|  375 |  232 | -117 | -129 | -190 |  -69 |  349 |  -48 |  288 | -134 | -285 |  -82 | -164 | -447 |   92 |    9 |   -9 | -268 | -174 |  284 |  115 | -249 |  259 |  440 | -117 |  -35 |  -22 |  -62 | -592 |  -86 |  341 | -132 | -186 | -331 |  -70 |  217 |  109 | -408 | -343 |  309 | -135 | : <78>
| -432 |  162 |  186 | -363 |  420 | -643 | -184 |  -11 |    5 | -388 | -558 |  205 |  140 |   -9 | -105 | -241 |   79 |  374 |   73 | -274 |  111 | -526 |  -61 | -717 |  460 | -226 | -489 |  -41 |  328 | -410 | -561 |    2 | -117 |  208 |  179 | -519 | -212 |  102 |  522 |  162 |   48 | : <64>
|   96 | -297 |  111 |  436 | -214 |  855 | -386 |   79 | -242 |  429 |  552 | -211 |   24 |  447 |   14 |   90 | -186 | -133 |  -65 |  -71 |  -25 |  312 |   86 |  -55 |  -89 |   82 |  253 |  330 |   20 |  408 |  -52 | -175 |  -60 |   86 | -385 | -188 |  121 |  389 | -275 | -301 |  220 | : <76>
| -510 |  139 |   41 | -227 |  423 | -402 | -340 |  -84 |   65 | -267 | -471 |  111 |  -14 | -147 |  -56 |  -81 | -186 |  119 |  194 | -470 |   72 | -651 |    2 | -641 |  647 | -306 | -542 |  171 |  103 |  -41 | -422 |   11 |  -59 |  227 |  246 | -603 | -100 |  182 |  230 |  173 |  281 | : <78>
|  -63 |  -35 |   40 |   90 |  -32 |  236 | -456 |   12 | -126 |  -77 |  -27 |   95 |   81 |  249 |   62 |  -22 | -216 |   -5 |  -24 | -127 |  -21 | -229 |  -46 | -445 |   12 |  110 | -168 |  363 |   -1 |  127 | -109 | -420 |  -49 |  339 | -126 | -180 | -100 |  232 |  428 |  125 |  105 | : <68>
|   95 |   55 |  106 |   30 |    8 |  300 | -333 |   -3 | -166 |  -69 |  -63 |   44 |   91 |  297 |   14 | -187 | -234 |  -83 | -118 |  -30 |   -7 | -129 |   87 | -430 |  -88 |  198 |  -98 |  308 | -125 |   12 |   37 | -376 | -163 |  264 | -179 | -195 |  -57 |  240 |  295 |  175 |   97 | : <65>
|  157 | -100 |   21 |  154 |  -44 |  487 | -384 |  134 |  -45 |   81 |   54 |    9 |  138 |  286 |   -2 | -281 |  -97 | -164 |  -84 |  -12 |  -29 |  -17 |  223 | -371 |    0 |  162 | -163 |  276 | -251 |   85 |   97 | -316 | -158 |  376 | -123 | -175 |   -2 |  252 |  229 |   14 |  155 | : <76>
|    2 | -143 |  -60 |  158 |  -92 | -133 |  -14 |  100 |  296 |  -31 |  -14 |   21 |   93 | -118 |    2 |  231 |  192 |  120 |  -73 |   36 |   86 | -222 |  -80 |  113 |   -4 | -177 | -241 |   59 |  -76 |   -7 |   32 |  -64 |  -25 |  -24 |  -82 |   62 | -193 | -250 |  196 |   42 |  -56 | : <74>
| -408 |  -37 |  223 |  -66 |   74 | -233 |   39 |   59 |   46 |  -19 |  -44 | -108 | -211 | -237 |  -45 |  137 |  174 |  219 |   53 | -230 |   86 | -337 |   14 |  182 |  308 | -486 |    3 | -401 |  367 |  -66 | -568 |  149 |   31 | -294 |   25 | -136 |  201 | -141 | -243 |  -95 |  -52 | : <74>
|    9 | -158 |   55 |  112 | -167 |  337 | -404 |   63 | -205 |  270 |  152 |    4 |  171 |  242 |  -32 |   10 | -217 |   95 |   73 | -177 |   59 |  -13 |  -31 | -119 |  106 |  -11 | -155 |  431 |  105 |  169 | -268 | -387 | -108 |  266 | -284 |  -57 |   43 |  394 |  192 |  -31 |  127 | : <74>
|  -54 |  -17 |  227 |  147 |   48 |   40 |  186 |   -2 |   54 |  -91 |  118 | -182 | -145 |   55 |  -10 |  162 |  177 |   47 | -234 |  102 |   56 |  -49 |   20 |   69 | -202 | -138 |  271 | -292 |  120 |  -87 |  -15 |  185 |  -46 | -392 | -169 | -171 |    0 | -271 | -266 |  -55 |  -87 | : <64>
| -101 | -108 |   10 |  152 |   34 |  201 | -500 |    5 |    8 |  137 |   34 |   54 |  150 |  167 |  -40 |   94 | -300 |    1 |    3 | -288 |    8 | -278 |  -20 | -243 |  200 |  -40 | -401 |  507 | -162 |  232 |   21 | -311 | -118 |  304 | -142 | -155 | -214 |  302 |  220 |  140 |  264 | : <74>
|  155 |   24 |  245 |   99 |   86 |  307 |   93 |   59 |  -82 |  -30 |   77 | -178 |  -12 |  256 |  -79 | -228 |   90 |  -83 | -234 |  140 |   48 |  101 |  224 | -188 | -249 |   56 |  217 | -169 |   -6 | -175 |   94 |   68 | -187 | -136 | -206 | -264 |  117 |  -36 | -140 |  -26 |   -9 | : <64>
|  114 |  174 |  120 |  -46 |  205 | -390 |  289 |  -14 |  446 | -297 | -305 |  -15 |  -21 | -221 |  -75 |   32 |  185 |  -38 | -379 |  167 |   75 | -403 |  155 |  133 | -148 | -120 | -251 | -243 | -463 | -319 |  488 |  148 | -227 | -325 |   -4 |    8 | -341 | -514 |  -76 |  367 |  -96 | : <64>
|  -97 | -121 |   37 |   70 |  -93 |  174 | -309 |  -18 | -145 |  287 |  112 |  -45 |  106 |   92 |  -48 |  147 | -251 |  126 |  127 | -259 |  103 |  -80 |  -65 |  -15 |  261 | -154 | -178 |  424 |  121 |  206 | -323 | -217 |  -99 |   95 | -247 | -138 |   25 |  354 |  -51 |  -49 |  187 | : <74>
| -351 | -141 |  219 |    4 |   91 | -183 |  -39 |  112 |   66 |  157 |   40 |  -94 |  -34 | -122 | -142 |  104 |  180 |  279 |   68 | -279 |  118 | -224 |   20 |  169 |  365 | -488 | -162 | -243 |  342 |  -64 | -519 |  177 |  -39 | -180 |  -51 | -151 |   93 |    6 | -194 | -152 |   33 | : <76>
| -169 | -112 |   -4 |  -15 | -109 |   18 |  -98 |   27 | -157 |   52 |   10 |  -49 |   18 |   14 |   50 |   72 |   64 |  227 |  208 |  -89 |  134 |    8 | -111 | -198 |  257 | -182 |   71 |  108 |  438 |   37 | -663 |  -59 |   39 |   27 | -102 | -301 |  194 |  162 |   38 | -261 |   11 | : <74>
|  -29 |  -85 |  152 |  174 |  -86 |  484 | -450 |  115 |  -63 |   -1 |  133 |   10 |  -86 |  231 |   86 | -114 | -110 | -168 | -191 |  -58 | -133 | -191 |  182 | -184 |  -61 |   99 |   -2 |   35 | -211 |  171 |   36 | -386 |  -51 |  219 |  -96 |  -16 |   -9 |  126 |  124 |   68 |   65 | : <76>
| -290 |  -57 |  165 |   36 |   69 | -102 | -332 |  -52 | -113 |    3 |   -2 |   57 |   81 |  159 |  -32 |  227 | -167 |  265 |    6 | -271 |   59 | -281 | -213 | -235 |  162 | -149 | -198 |  269 |  273 |   66 | -344 | -186 |  -41 |   67 | -175 | -205 | -204 |  203 |  227 |   68 |   96 | : <65>
|  139 | -140 |  105 |  241 |  -12 |  529 | -104 |  211 |    2 |   36 |  160 | -148 |   10 |  243 |  -44 | -303 |  169 | -182 | -119 |   90 |   -8 |   85 |  292 | -255 | -160 |   43 |  104 | -132 |  -55 |  -22 |   69 |  -40 |  -98 |  147 |  -97 | -224 |  228 |   -4 |   59 | -135 |   41 | : <74>
| -236 |  -63 |  217 |  -88 |   17 | -186 |  137 |  139 |   74 |   50 |  -41 | -109 | -128 | -218 |  -79 |  -28 |  308 |  207 |   20 | -100 |  116 | -170 |  128 |  236 |  277 | -436 |    8 | -467 |  290 | -179 | -536 |  187 |  -38 | -278 |   -3 |  -87 |  232 | -138 | -281 | -170 | -100 | : <76>
| -157 |    6 |   15 |  -79 |  241 |  197 | -306 |   10 | -256 |   16 | -180 |  -46 |  150 |  228 |  -97 | -379 | -168 |   26 |  286 | -285 |  129 |  -41 |  122 | -821 |  431 |  -59 | -203 |  346 |  283 |  -18 | -498 |  -16 | -130 |  392 |    2 | -758 |  254 |  501 |  190 | -155 |  314 | : <78>
|   18 |  -61 |  101 |  116 |  -10 |  662 | -279 |  -33 | -519 |  193 |  198 | -199 |   43 |  463 |  -11 | -230 | -278 |  -65 |  183 | -128 |   92 |  305 |   78 | -618 |   74 |  120 |  300 |  381 |  390 |  174 | -462 | -119 |  -89 |  203 | -286 | -644 |  413 |  578 |  -84 | -297 |  250 | : <68>
|  124 |  -74 |  162 |  147 |  -20 |  678 | -211 |  -49 | -512 |  306 |  280 | -238 |  108 |  523 |  -75 | -184 | -298 |  -37 |   89 |  -91 |  114 |  396 |   84 | -453 |  -19 |  136 |  304 |  421 |  314 |  145 | -313 |  -84 | -174 |   97 | -406 | -558 |  322 |  585 | -205 | -269 |  252 | : <65>
|  534 |  194 | -225 |   -7 | -217 |    4 |  326 |  -98 |  325 |  -87 | -233 |  -71 |  -20 | -332 |   90 |  110 |  -96 | -301 | -199 |  351 |  143 | -134 |  171 |  351 | -226 |  103 |  -87 |  251 | -718 |   -8 |  582 | -156 | -228 | -261 | -174 |  175 |  -72 | -356 | -255 |  331 |  -59 | : <68>
|   27 |  -81 |   57 |  121 |  100 |  608 | -280 |   -7 | -399 |  300 |  147 | -216 |  139 |  395 | -128 | -286 | -303 |  -90 |  241 | -245 |  138 |  249 |  156 | -590 |  229 |   18 |   41 |  475 |  259 |  167 | -342 |  -15 | -175 |  265 | -245 | -694 |  384 |  623 | -125 | -256 |  376 | : <78>
|  116 |  -24 |  200 |  -32 | -114 |  217 | -294 |  -14 | -333 |  177 |   62 |   37 |  236 |  383 |  -62 |  -93 | -237 |  190 |  -71 |  -52 |   80 |   69 |  -50 | -197 |  -61 |  132 |  -61 |  404 |  137 |  -52 | -234 | -415 | -218 |  169 | -394 |  -61 |  -75 |  420 |  225 |   72 |   33 | : <64>
|  -87 |   -4 |   75 |   10 |  -99 |  143 | -294 | -111 | -233 |  161 |   45 |  -23 |   34 |  108 |   10 |  197 | -360 |  101 |   80 | -225 |   93 | -141 | -124 |  -67 |  153 |  -67 |  -76 |  449 |  133 |  201 | -305 | -303 |  -90 |   31 | -283 | -141 |   13 |  336 |  -25 |   66 |  142 | : <68>
|  192 | -256 | -266 |  555 | -226 |  459 | -158 |    1 |  133 | -187 |  294 |  -49 |   66 |  319 |  266 |  389 |  110 | -125 | -129 |  324 |  -16 |  178 | -250 | -481 | -424 |  299 |  264 |  422 |  -59 |  328 |  275 | -124 |  158 |  137 | -183 | -305 | -273 | -205 |  345 | -213 |   26 | : <68>
|   15 |  -56 |  172 |  213 |    6 |  455 | -308 |   98 |  -19 |   44 |  133 |  -77 |  -60 |  194 |  -31 |  -93 | -137 | -196 | -181 | -106 |  -64 | -213 |  199 |  -99 | -129 |   14 |  -58 |   37 | -201 |  128 |  185 | -252 | -113 |  125 | -147 |  -46 |   63 |   60 |   59 |  144 |  103 | : <78>
| -204 |  -17 |    0 |  -72 |   55 | -184 |  133 |   10 |   45 |  -60 | -135 | -115 |  -85 | -204 |    1 |   42 |  173 |  149 |  167 |  -79 |  164 | -123 |    7 | -109 |  323 | -323 |   20 | -130 |  304 |  -73 | -519 |  209 |   10 | -174 |   34 | -379 |  214 |  -74 | -186 | -202 |   17 | : <74>
|   25 | -343 | -233 |  669 | -111 |  523 | -271 |   15 |  170 | -115 |  397 | -101 |   42 |  357 |  218 |  455 |   90 | -134 |  -93 |  158 |  -44 |  123 | -251 | -535 | -307 |  186 |  202 |  420 |  -14 |  440 |  273 |    0 |  194 |  161 | -138 | -432 | -291 | -154 |  267 | -283 |  153 | : <78>
|    9 |  -26 |  255 |  194 |  125 |  219 |    3 |   93 |   76 |  -72 |   95 | -139 |  -64 |  165 |  -89 |  -64 |  107 |  -85 | -268 |   23 |    0 | -133 |  170 |  -81 | -234 |  -62 |   64 | -232 |  -56 |  -91 |  197 |   61 | -124 | -129 | -139 | -154 |    9 | -175 |  -44 |   71 |    0 | : <65>
| -278 | -136 |   58 |  134 |   50 |   50 | -528 |  -23 |   51 |  137 |   53 |   80 |   72 |   93 |    2 |  247 | -249 |   94 |   -8 | -352 |  -13 | -336 |  -86 | -152 |  362 | -153 | -394 |  407 | -107 |  282 | -142 | -212 |  -55 |  177 |  -90 | -169 | -333 |  284 |   55 |   55 |  267 | : <76>
|  -21 |    0 |  -24 |  -67 |  111 | -277 |  326 |  148 |  283 | -209 | -263 |  -85 |   -7 | -263 |  -58 | -180 |  455 |   80 |   41 |  118 |  169 | -145 |  163 | -120 |  146 | -285 |  -95 | -377 |  115 | -321 | -226 |  295 |  -56 | -129 |  132 | -291 |  182 | -360 |   19 | -116 | -105 | : <74>
| -212 |  -22 |   23 |  -56 |   -7 |  -98 |   11 |  -40 | -111 |   12 |  -68 |  -92 |  -45 |  -91 |    6 |  119 |   10 |  194 |  204 | -142 |  169 |  -93 |  -95 | -139 |  286 | -268 |   40 |   65 |  406 |   13 | -594 |   60 |   10 | -112 |  -85 | -357 |  211 |   91 | -106 | -173 |   44 | : <78>
|  101 |   12 |  314 |  119 |  118 |  266 |  -61 |   71 |  -42 |  -40 |   79 |  -97 |   32 |  314 | -101 | -197 |   37 |  -49 | -332 |   71 |  -10 |  -42 |  198 | -171 | -273 |   75 |   64 | -135 | -109 | -170 |  212 |  -59 | -212 |  -54 | -216 | -140 |  -71 |  -21 |   10 |  109 |   -7 | : <64>
